Below are the code and all the weights of a small trained network. Each question names an input and a target symbol and asks about switching units off, where a switched-off unit gives its printed mean instead of its output.

import numpy as np


def w(rows, s, z=0):
    codes = np.array(rows[::2]) - 128.0
    scale = np.full(codes.shape[1], s)
    scale[-1] = z or s
    return codes * scale


def norm(h):
    return h / np.sqrt((h * h).mean(-1, keepdims=True) + 1e-5)


def f(y):
    return np.maximum(y, 0)


def softmax(a):
    e = np.exp(a - a.max(-1, keepdims=True))
    return e / e.sum(-1, keepdims=True)


def log_softmax(a):
    a = a - a.max(-1, keepdims=True)
    return a - np.log(np.exp(a).sum(-1, keepdims=True))


def net(x, mask):
    ids = ['αβγζηλμπσφψ'.index(c) for c in x.split()]
    T = len(ids)
    res = E[ids] + P[:T]
    u = 0
    for l in range(3):
        q, k, v = (norm(res) @ M[l].T for M in (Q, K, V))
        z = softmax(np.where(np.tri(T) > 0, q @ k.T / 2**0.5, -1e9)) @ v
        res = res + np.where(mask[u], z, O[l][:, -1]) @ O[l][:, :-1]
        u += 1
        y = f(norm(res) @ A[l][:, :-1].T + A[l][:, -1])
        res = res + np.where(mask[u : u + 8], y, B[l][:, -1]) @ B[l][:, :-1]
        u += 8
    return log_softmax(norm(res)[-1] @ U[:, :-1].T + U[:, -1])


Q, K, V, O, A, B = {}, {}, {}, {}, {}, {}
E = w([
[159,140,132,205,100,75,160,47,171],'α',
[183,215,103,114,222,160,85,125,253],'β',
[126,138,154,171,160,153,163,165,142],'γ',
[90,142,216,124,125,187,73,39,167],'ζ',
[99,97,187,118,143,91,127,145,159],'η',
[198,169,83,90,86,115,192,128,147],'λ',
[110,99,61,154,208,135,121,88,69],'μ',
[119,121,195,169,77,115,159,164,116],'π',
[170,63,206,152,156,138,75,153,175],'σ',
[134,69,78,103,182,151,136,94,158],'φ',
[201,132,111,147,84,128,104,71,43],'ψ',
],0.019)
P = w([
[253,112,126,202,104,95,139,57,124],'0',
[180,120,45,47,111,218,186,111,116],'1',
[154,109,41,103,133,22,146,150,141],'2',
[168,118,75,59,101,224,192,142,122],'3',
[132,117,127,149,134,64,117,157,131],'4',
[155,130,74,58,98,220,188,144,110],'5',
[118,122,161,171,146,87,95,158,137],'6',
[159,137,86,56,101,222,183,153,122],'7',
[78,128,118,134,156,76,76,206,182],'8',
[148,122,87,64,95,228,183,155,102],'9',
[58,123,152,162,156,102,71,189,169],'10',
[145,131,73,54,93,219,193,165,111],'11',
[54,149,142,154,166,110,53,210,205],'12',
[154,124,97,72,101,221,198,136,100],'13',
],0.0061)
Q[0] = w([
[187,41,168,218,54,182,143,86,6],'0.h1',
[3,121,158,128,171,59,65,200,137],'0.h1',
],0.0048)
K[0] = w([
[142,121,182,145,126,164,99,50,41],'0.h1',
[3,127,208,104,154,59,152,132,96],'0.h1',
],0.0052)
V[0] = w([
[38,171,115,146,81,255,77,127,140],'0.h1',
[122,127,184,112,230,25,142,158,107],'0.h1',
],0.0039)
O[0] = w([
[180,212,128,112,141,65,135,152,186,132],'0.h1',
[95,153,175,190,125,90,168,2,88,3],'0.h1',
],0.0084,0.0013)
A[0] = w([
[130,94,166,200,194,110,138,106,136,250],'0.n1',
[137,177,89,180,83,76,177,57,148,1],'0.n2',
[122,160,149,157,134,119,87,152,156,49],'0.n3',
[178,139,137,83,68,165,137,128,188,200],'0.n4',
[136,144,166,255,183,43,69,88,118,216],'0.n5',
[118,217,75,115,74,188,140,59,77,93],'0.n6',
[120,114,196,157,63,83,110,125,165,248],'0.n7',
[88,154,57,124,205,153,111,103,94,71],'0.n8',
],0.0081,0.0017)
B[0] = w([
[100,90,89,88,111,117,181,166,153,239],'0.n1',
[114,68,124,204,184,73,33,188,45,173],'0.n2',
[121,130,71,196,196,87,120,143,218,171],'0.n3',
[81,21,53,100,107,136,167,139,20,250],'0.n4',
[17,143,3,79,177,96,141,115,127,248],'0.n5',
[89,87,177,24,91,147,158,190,140,199],'0.n6',
[70,117,96,157,62,67,158,117,147,254],'0.n7',
[228,35,239,177,100,147,121,171,42,163],'0.n8',
],0.0064,0.006)
Q[1] = w([
[78,12,53,36,194,210,77,193,3],'1.h1',
[24,80,142,154,145,81,2,53,222],'1.h1',
],0.0036)
K[1] = w([
[113,82,230,187,143,182,89,174,252],'1.h1',
[63,58,194,148,22,182,78,235,93],'1.h1',
],0.0041)
V[1] = w([
[188,119,81,198,82,101,212,78,153],'1.h1',
[169,132,2,32,112,19,154,128,98],'1.h1',
],0.0025)
O[1] = w([
[138,254,153,130,199,73,179,153,212,92],'1.h1',
[123,176,111,138,88,98,61,155,27,255],'1.h1',
],0.0097,0.00085)
A[1] = w([
[91,108,95,169,136,1,181,136,120,230],'1.n1',
[151,208,119,108,155,52,21,101,98,238],'1.n2',
[176,67,103,82,150,116,146,158,163,241],'1.n3',
[108,60,172,38,127,112,139,127,128,108],'1.n4',
[130,132,186,103,178,206,135,122,123,27],'1.n5',
[96,161,104,177,160,183,138,180,155,155],'1.n6',
[78,130,134,178,135,146,51,106,167,192],'1.n7',
[155,210,123,190,100,4,140,93,143,8],'1.n8',
],0.009,0.0014)
B[1] = w([
[198,208,180,92,130,205,2,147,180,254],'1.n1',
[34,121,227,195,164,143,199,205,29,147],'1.n2',
[126,139,151,188,107,155,120,43,127,216],'1.n3',
[179,162,147,140,74,99,175,115,99,234],'1.n4',
[34,170,189,43,69,143,110,239,83,160],'1.n5',
[164,168,94,113,83,122,88,177,217,161],'1.n6',
[144,175,88,87,114,13,134,186,68,191],'1.n7',
[150,160,171,94,80,108,236,88,185,144],'1.n8',
],0.0078,0.0084)
Q[2] = w([
[93,106,189,129,150,218,137,136,124],'2.h1',
[17,204,142,176,167,45,138,2,18],'2.h1',
],0.005)
K[2] = w([
[129,253,115,158,94,152,41,70,107],'2.h1',
[150,51,192,237,128,203,18,202,184],'2.h1',
],0.0055)
V[2] = w([
[137,41,110,200,68,73,122,177,199],'2.h1',
[205,209,127,104,164,133,112,3,35],'2.h1',
],0.0028)
O[2] = w([
[2,134,72,151,14,140,17,159,63,22],'2.h1',
[58,102,214,122,81,114,121,150,139,254],'2.h1',
],0.0097,0.00021)
A[2] = w([
[121,170,161,151,77,85,134,193,164,111],'2.n1',
[64,101,43,102,123,44,201,110,86,133],'2.n2',
[128,112,65,132,179,184,169,120,67,3],'2.n3',
[100,103,115,70,161,135,255,118,97,84],'2.n4',
[78,178,97,105,144,144,129,179,158,142],'2.n5',
[129,92,141,175,165,122,76,143,57,43],'2.n6',
[104,119,118,74,46,136,214,156,137,128],'2.n7',
[128,116,100,157,146,90,60,81,200,201],'2.n8',
],0.0096,0.0026)
B[2] = w([
[137,100,101,194,155,60,108,128,98,227],'2.n1',
[215,100,116,169,168,167,126,221,254,184],'2.n2',
[137,196,128,79,163,73,62,140,139,156],'2.n3',
[105,143,169,175,139,79,77,180,189,173],'2.n4',
[171,120,217,102,150,196,156,102,86,212],'2.n5',
[88,86,150,120,148,100,145,131,228,163],'2.n6',
[75,171,73,136,189,101,136,69,137,254],'2.n7',
[54,121,87,124,123,164,180,152,115,229],'2.n8',
],0.0099,0.0075)
U = w([
[84,100,81,145,64,218,1,165,155,18],'α',
[168,174,177,83,132,245,80,164,166,152],'β',
[119,158,133,171,239,176,197,126,82,120],'γ',
[26,156,174,41,120,133,143,93,140,129],'ζ',
[178,199,217,148,77,110,70,130,162,101],'η',
[147,107,69,71,157,91,201,147,238,143],'λ',
[141,73,210,99,129,122,109,240,58,165],'μ',
[86,148,94,231,155,81,102,128,52,57],'π',
[125,63,144,174,100,162,186,94,160,254],'σ',
[132,106,130,94,247,113,43,49,144,61],'φ',
[186,132,84,55,105,132,90,151,67,249],'ψ',
],0.0075,0.0029)

Each question gives the input, a string of symbols that net reads in full, and the target symbol t.
The units are the heads (2 rows each of Q, K, V and O) and the neurons (one row each of A and B). Each row of codes is followed by its name. A weight is (code - 128) times the scale printed after its matrix; where a second scale follows, it is the last column's (O, A, B and U).
mask holds one flag per unit, layer by layer, with each layer's heads first. A switched-off unit (its flag False) gives its mean, the last column of its rows in O or B, instead of its output. The means were averaged over made-up inputs and are rounded, as every weight is.
A unit's drop is (log p(t) with every unit on - log p(t) with that unit switched off) / (log p(t) with every unit on - log p(t) with every unit switched off).
The circuit of an input: a set's keep is (log p(t) with only the set's units on - log p(t) with every unit switched off) / (log p(t) with every unit on - log p(t) with every unit switched off). Starting from the 12 units with the biggest drops (on a tie, the unit counted first), units are removed one at a time, each time the one whose removal leaves the highest keep (on an exact tie, the one counted first), for as long as the keep stays at least 0.8.
circuit, biggest first: the units of the circuit, biggest drop first
most important unit: the unit with the biggest drop
k most important neurons: the k neurons with the biggest drops, biggest first
top k neurons in layer l: the k neurons of layer l with the biggest drops, biggest first
input σ ψ ζ ζ μ μ, target μ: circuit, biggest first -> (0.n8 2.n7)
input ζ ζ ζ π ζ ζ π σ ψ ζ μ β, target β: circuit, biggest first -> (2.n7 2.n5)
input α γ ψ, target μ: 2 most important neurons -> (1.n2 2.n7)
input α ψ ψ ζ π β ζ π ζ γ ψ, target λ: top 4 neurons in layer 2 -> (2.n6 2.n2 2.n5 2.n1)
input ψ ζ φ, target σ: 2 most important neurons -> (1.n3 0.n5)
input γ ζ ζ η ζ ψ π, target η: 3 most important neurons -> (1.n1 1.n8 2.n1)
input σ ψ ζ, target λ: top neuron in layer 1 -> (1.n1)
input σ σ π β ζ γ σ, target α: top 2 neurons in layer 0 -> (0.n5 0.n7)
input λ α ζ ψ σ φ, target φ: top 3 neurons in layer 2 -> (2.n3 2.n8 2.n4)
input π ζ ζ λ σ ζ γ, target β: 3 most important neurons -> (1.n1 2.n5 2.n7)
input σ γ ψ, target μ: 3 most important neurons -> (1.n2 2.n7 0.n1)
input ζ σ ζ, target α: top 2 neurons in layer 2 -> (2.n2 2.n7)
input σ γ η λ φ σ σ, target α: 4 most important neurons -> (1.n1 0.n5 2.n7 2.n8)
input ψ α σ ζ γ σ σ ζ π, target η: top 2 neurons in layer 2 -> (2.n1 2.n5)
input α γ φ α, target α: top neuron in layer 1 -> (1.n1)
input ζ ζ ζ, target λ: 4 most important neurons -> (1.n7 2.n2 0.n5 0.n2)
input γ λ α η ψ ζ σ ψ μ, target φ: top 2 neurons in layer 2 -> (2.n3 2.n6)
input π η η, target ζ: 3 most important neurons -> (1.n1 0.n5 2.n8)
input μ ζ φ ζ π μ σ α, target α: 3 most important neurons -> (0.n2 1.n1 2.n7)
input λ φ μ, target φ: top 2 neurons in layer 2 -> (2.n6 2.n3)
input σ ζ π α σ ζ ζ π ζ γ ζ η, target η: 2 most important neurons -> (1.n1 0.n6)
input σ ζ β, target γ: 2 most important neurons -> (1.n2 1.n1)
input ζ η ψ ζ α ζ ψ η α ψ μ σ α π, target π: most important unit -> 2.n7
input α μ α ψ ζ ζ ζ ζ η, target ζ: 3 most important neurons -> (1.n1 0.n5 0.n4)
input φ η β ζ γ π ζ α β ζ μ φ, target φ: top 2 neurons in layer 2 -> (2.n3 2.n4)
input γ η ζ π ζ σ λ, target ψ: top 3 neurons in layer 0 -> (0.n2 0.n4 0.n6)
input ζ ζ λ π γ η, target η: most important unit -> 1.n1
